Here is a tiny trained network, its code and every weight. The questions are about switching its units off for an input and a class, where a switched-off unit gives its printed mean instead of its output.

import numpy as np


def w(rows, s, z=0):
    codes = np.array(rows[::2]) - 128.0
    scale = np.full(codes.shape[1], s)
    scale[-1] = z or s
    return codes * scale


def f(y):
    return np.maximum(y, 0)


def log_softmax(a):
    a = a - a.max(-1, keepdims=True)
    return a - np.log(np.exp(a).sum(-1, keepdims=True))


def net(x, mask):
    res = np.array(x, float).reshape(1, 6) / 4 @ E
    y = f(res @ A[0][:, :-1].T + A[0][:, -1])
    res = res + np.where(mask, y, B[0][:, -1]) @ B[0][:, :-1]
    return log_softmax(res[-1] @ U[:, :-1].T + U[:, -1])


A, B = {}, {}
E = w([
[247,193,73,109,163,200,121,82],'x0',
[183,73,183,86,149,95,33,161],'x1',
[131,104,123,125,155,143,148,128],'x2',
[113,171,117,122,141,89,120,130],'x3',
[118,137,108,97,156,129,150,143],'x4',
[148,140,146,109,67,117,125,138],'x5',
],0.011)
A[0] = w([
[176,94,155,83,168,72,58,145,178],'neuron 1',
[145,207,40,211,115,167,174,70,188],'neuron 2',
[41,107,139,126,174,94,149,160,205],'neuron 3',
[102,183,119,206,89,147,255,103,253],'neuron 4',
[64,81,215,172,156,140,69,184,202],'neuron 5',
[138,109,176,62,169,156,19,179,160],'neuron 6',
[31,145,98,188,84,128,156,132,204],'neuron 7',
[229,204,97,130,164,187,92,97,190],'neuron 8',
],0.0086,0.0049)
B[0] = w([
[139,135,166,133,207,44,37,114,197],'neuron 1',
[117,118,62,138,58,111,215,56,242],'neuron 2',
[128,51,215,174,107,138,186,213,201],'neuron 3',
[159,163,107,172,47,208,235,139,251],'neuron 4',
[50,34,198,92,138,84,169,174,206],'neuron 5',
[98,119,179,121,207,112,21,115,199],'neuron 6',
[153,145,173,177,16,216,195,209,213],'neuron 7',
[88,161,37,146,224,254,20,18,248],'neuron 8',
],0.0077,0.013)
U = w([
[135,148,156,175,65,124,180,182,202],'0',
[65,116,186,71,132,1,111,137,190],'1',
[131,166,47,131,101,136,168,42,116],'2',
[136,175,142,134,195,132,40,68,4],'3',
],0.0091,0.0016)

Each question gives the input, the list of numbers given to net, and the class t.
The units are the neurons (one row each of A and B). Each row of codes is followed by its name. A weight is (code - 128) times the scale printed after its matrix; where a second scale follows, it is the last column's (A, B and U).
mask holds one flag per neuron, in row order. A switched-off neuron (its flag False) gives its mean, the last column of its row in B, instead of its output. The means were averaged over made-up inputs and are rounded, as every weight is.
A unit's drop is (log p(t) with every unit on - log p(t) with that unit switched off) / (log p(t) with every unit on - log p(t) with every unit switched off).
The circuit of an input: a set's keep is (log p(t) with only the set's units on - log p(t) with every unit switched off) / (log p(t) with every unit on - log p(t) with every unit switched off). Starting from all 8 units, units are removed one at a time, each time the one whose removal leaves the highest keep (on an exact tie, the one counted first), for as long as the keep stays at least 0.8.
units of the circuit, in order: the units of the circuit, biggest drop first
top k neurons: the k neurons with the biggest drops, biggest first
drop of u: that unit's drop, to one decimal
input [-1,5,7,1,6,-8], class 1: top neuron -> [neuron 8]
input [0,1,2,8,-7,-7], class 1: units of the circuit, in order -> [neuron 8; neuron 4]
input [-4,1,-1,-3,-7,-4], class 1: top 2 neurons -> [neuron 4; neuron 5]
input [8,1,-7,-7,2,8], class 3: top 3 neurons -> [neuron 8; neuron 4; neuron 7]
input [-4,1,1,-1,-6,4], class 1: top 3 neurons -> [neuron 4; neuron 5; neuron 2]
input [0,-8,2,8,7,8], class 0: top 3 neurons -> [neuron 8; neuron 7; neuron 4]
input [-1,2,-3,-1,2,2], class 1: top 2 neurons -> [neuron 8; neuron 4]
input [3,1,4,4,5,-8], class 3: top 2 neurons -> [neuron 4; neuron 7]
input [-1,-8,5,-5,-7,-8], class 0: top 2 neurons -> [neuron 8; neuron 7]
input [-2,3,-8,4,2,8], class 1: drop of neuron 8 -> 0.2
input [0,6,8,-2,4,4], class 1: drop of neuron 8 -> 0.9
input [-2,4,4,4,5,7], class 1: drop of neuron 8 -> 0.2
